[100 = 0]

106	102	99	88	105	117	153	102	109	113	96	77	110	96	109	88	101	103	90	111	97	85	93	99	87	102	99	115	121	111	77	105	111	86	110 => Q595.<33>
103	111	105	80	104	117	160	93	108	100	95	61	102	102	103	96	97	100	94	115	113	78	84	107	78	97	116	110	109	102	69	105	109	98	96 => q878.<39>
100	99	100	89	109	117	134	95	109	107	96	84	103	99	110	100	92	104	115	114	100	100	98	97	91	95	100	109	109	114	73	105	91	127	100 => Q135.<51>
107	90	99	75	99	106	141	93	111	106	103	85	103	104	104	105	80	92	87	100	87	91	92	80	82	95	97	96	118	104	78	105	114	104	95 => q617.<48>
110	95	101	81	107	105	117	104	116	104	91	94	98	117	84	103	88	95	100	97	93	98	97	94	93	126	100	97	107	93	98	109	102	104	113 => q617.<45>
96	103	97	80	108	107	138	107	113	95	98	77	120	99	103	101	87	103	94	109	102	100	85	80	79	101	105	101	114	104	94	114	100	105	98 => q878.<39>
113	101	100	64	114	121	150	105	134	97	94	78	107	102	118	85	88	90	94	124	90	83	93	97	85	102	106	94	128	100	68	106	110	87	94 => Q595.<53>
110	105	107	68	111	136	156	98	112	95	95	91	105	105	98	88	106	96	96	103	94	93	90	73	77	100	93	107	119	104	85	109	109	102	100 => q878.<19>
97	91	100	83	107	113	129	101	109	99	102	84	101	99	85	103	94	97	108	109	103	90	100	101	86	106	105	121	113	111	80	108	114	97	114 => q617.<48>
87	83	102	87	104	103	133	91	104	110	99	90	114	106	115	100	91	82	93	107	107	97	62	94	87	105	111	112	112	103	83	109	112	101	97 => Q135.<51>
109	105	100	73	99	129	148	151	113	111	97	74	108	87	105	98	94	97	98	111	110	80	99	89	80	104	101	118	119	104	91	91	93	117	99 => q617.<20>
106	105	92	81	103	108	152	102	114	101	94	88	102	107	98	93	101	95	91	105	98	92	95	93	81	101	110	106	114	107	82	110	111	85	104 => q878.<37>
106	110	100	67	111	123	169	97	119	92	93	72	106	100	106	97	105	82	90	120	101	90	95	91	80	106	103	112	129	108	75	107	124	92	104 => q878.<19>

102	100	98	101	98	106	91	98	101	99	100	99	101	101	101	100	99	98	98	99	100	99	102	102	102	99	103	98	99	99	100	100	100	100	98 => R.Q604
103	99	98	101	97	104	90	94	103	100	99	99	101	100	100	101	98	97	96	99	101	99	103	102	104	99	104	98	101	99	102	99	100	100	95 => R.Q604
97	102	101	101	96	107	97	102	99	99	102	101	100	98	102	99	101	98	104	99	103	100	102	105	100	98	101	99	95	98	99	101	101	103	105 => Y.q702
100	97	99	100	98	102	105	102	105	103	100	100	99	97	101	100	96	99	104	101	104	101	99	101	98	100	99	92	100	104	101	101	99	99	97 => W.Q862
97	101	100	100	95	107	97	102	100	100	101	103	100	99	102	98	101	98	106	102	106	99	103	105	101	98	101	96	96	98	96	102	101	101	106 => Y.q702
102	102	100	102	101	103	93	97	100	98	101	98	101	100	100	101	96	98	97	98	100	104	101	103	101	100	103	102	99	101	101	102	99	101	97 => R.Q978
97	101	100	101	96	106	97	100	99	99	101	101	101	99	101	99	101	99	103	101	104	96	103	103	101	98	102	99	97	97	98	100	101	102	103 => Y.q730
101	100	98	100	99	105	92	94	100	98	102	97	99	100	98	100	96	98	95	99	101	98	101	104	101	100	104	100	100	100	101	100	101	101	95 => R.q130
103	101	100	102	102	106	86	95	100	98	99	97	100	102	100	102	98	97	95	96	97	102	102	103	104	99	104	101	97	99	101	100	100	101	98 => R.q130
100	96	98	100	98	106	102	102	104	102	104	100	100	97	102	99	96	97	103	103	105	95	100	103	97	100	99	92	99	101	101	101	100	99	97 => W.q215
98	99	99	100	97	108	96	100	100	100	102	101	100	99	101	98	100	97	102	100	103	98	103	104	99	99	102	97	98	96	99	100	100	102	102 => Y.q702
99	98	101	102	97	104	102	103	103	100	102	100	100	96	103	100	97	98	105	101	103	106	100	104	100	99	99	95	95	103	102	102	99	101	101 => W.q215
100	98	101	102	101	107	101	107	105	100	101	100	98	97	106	100	95	95	108	99	102	112	99	107	98	101	97	92	96	106	104	104	97	101	103 => W.Q862
102	96	99	101	97	107	101	102	104	102	102	99	100	96	104	99	95	97	103	102	104	98	100	103	99	99	100	90	96	103	101	101	99	99	97 => W.Q862
102	98	99	102	97	105	102	102	106	102	101	98	102	97	103	101	95	97	103	100	103	105	99	103	100	99	98	91	97	105	103	102	98	100	96 => W.Q862
101	98	100	101	100	106	98	103	104	101	101	100	99	97	103	100	96	96	103	99	101	106	102	103	98	100	100	93	97	103	102	103	98	101	100 => W.q215
101	97	100	100	97	103	102	103	106	102	100	100	100	98	102	100	93	97	103	101	103	104	96	102	103	100	100	93	99	104	102	101	99	99	97 => W.q174
102	96	99	100	97	105	100	100	107	103	101	101	101	98	102	100	95	96	102	102	105	99	101	103	102	99	100	90	100	103	102	101	99	99	95 => W.q174

108	95	100	102	100	109	95	100	98	104	93	97	100	97	108	105	102	104	93	96	101	102	103	99	99	88	102	102	100	104	93	102	106	100	98 => Q788.Q420
102	101	98	101	104	106	102	102	100	96	101	98	99	97	104	109	102	111	93	97	102	102	99	98	102	102	100	104	99	98	91	97	104	101	98 => q807.q999
102	105	99	104	105	107	101	104	100	99	99	96	94	103	101	99	98	117	98	96	105	102	103	99	104	100	109	111	99	100	95	97	99	103	104 => q807.q671
105	99	100	102	95	106	111	100	97	101	98	93	103	102	102	100	97	101	101	99	101	102	106	95	102	108	99	100	95	97	89	99	107	105	99 => q807.q671
110	102	103	100	101	110	99	101	95	107	101	97	100	101	98	97	107	98	103	95	102	99	101	102	105	105	96	98	99	96	91	96	104	103	96 => q807.q999
105	103	101	101	96	105	98	101	104	99	98	95	96	103	103	103	103	107	102	100	102	97	104	98	102	110	90	109	98	96	94	95	97	105	100 => q807.q671
95	99	97	105	97	101	105	107	105	98	96	94	100	102	102	105	97	114	102	96	104	99	103	94	99	98	96	105	98	99	95	102	95	101	103 => q807.q671
100	102	99	99	106	101	103	103	102	100	96	99	97	99	101	103	101	112	95	101	102	102	99	101	100	97	97	108	99	93	98	102	97	98	98 => q807.q999
104	109	99	102	100	109	100	102	102	101	99	99	97	101	98	101	100	111	101	92	109	101	103	99	101	109	91	107	92	97	99	98	99	103	102 => q807.q671
100	103	99	101	99	103	103	102	99	92	96	98	99	100	101	99	99	112	94	100	104	98	101	97	102	99	97	106	99	101	92	99	100	103	102 => q807.q671
103	99	101	102	92	105	99	99	107	96	91	98	99	102	101	109	92	112	94	96	100	100	99	102	100	84	102	110	100	99	97	100	97	96	105 => q966.Q90
99	96	101	98	103	104	106	97	97	109	96	103	100	101	108	110	99	113	94	100	107	101	101	97	98	84	101	104	100	112	102	103	103	94	103 => Q788.Q420
101	106	104	100	99	104	103	101	101	100	101	95	100	105	100	103	98	111	99	97	99	101	97	78	98	98	96	105	99	99	93	98	98	103	102 => q807.q671
100	106	103	104	94	104	104	104	103	99	97	94	92	104	102	104	99	114	100	96	109	100	104	100	101	102	89	113	102	103	91	98	95	99	106 => q807.q671
111	99	96	103	92	108	89	98	104	101	92	93	99	103	97	111	98	102	95	95	104	100	103	98	102	81	95	102	102	98	94	97	105	105	98 => Q788.Q420
99	103	98	102	98	103	105	100	100	96	98	97	102	104	97	101	97	110	93	98	106	100	104	95	103	98	94	101	99	95	94	98	94	104	99 => q807.q671
96	102	104	101	106	109	112	103	98	100	95	96	99	106	101	107	96	115	93	100	109	100	102	96	101	91	93	106	100	103	94	102	98	101	107 => q807.q671
96	97	94	101	103	103	111	101	99	96	96	91	102	103	108	104	98	109	99	100	103	101	107	95	100	98	103	100	100	95	88	102	97	101	98 => q807.q999
100	97	97	101	94	100	103	100	110	98	96	91	99	105	100	101	105	109	106	97	100	99	98	98	99	122	99	109	98	99	95	100	96	102	89 => q966.q327
107	95	100	101	97	102	92	102	96	99	94	95	96	99	98	110	99	105	99	98	103	102	99	96	102	87	98	107	97	99	97	97	100	102	102 => Q788.q532
107	97	97	101	100	103	93	100	98	100	93	93	100	102	102	111	97	104	90	98	104	99	104	96	105	76	99	102	99	101	96	95	106	101	100 => Q788.Q420
92	98	104	97	104	107	124	102	102	99	96	107	101	98	106	97	92	115	93	99	105	101	98	94	101	94	101	106	100	106	101	108	100	96	107 => q807.q671
89	98	100	97	105	104	114	103	99	99	101	82	106	102	109	104	98	124	92	101	107	101	103	99	100	89	102	106	105	94	96	102	100	99	105 => q807.q999
104	101	97	102	96	101	90	100	105	97	95	101	100	99	102	109	95	104	94	101	101	99	99	101	101	78	99	105	99	98	107	100	98	100	99 => Q788.q532
107	95	98	103	97	103	95	98	97	98	96	98	97	98	99	108	91	101	97	100	101	100	101	99	104	81	102	101	99	97	98	96	98	100	106 => Q788.Q420
105	106	99	104	99	108	101	104	103	104	98	95	97	102	100	103	97	113	99	95	106	97	103	100	101	103	97	107	98	98	95	98	97	103	102 => q807.q671
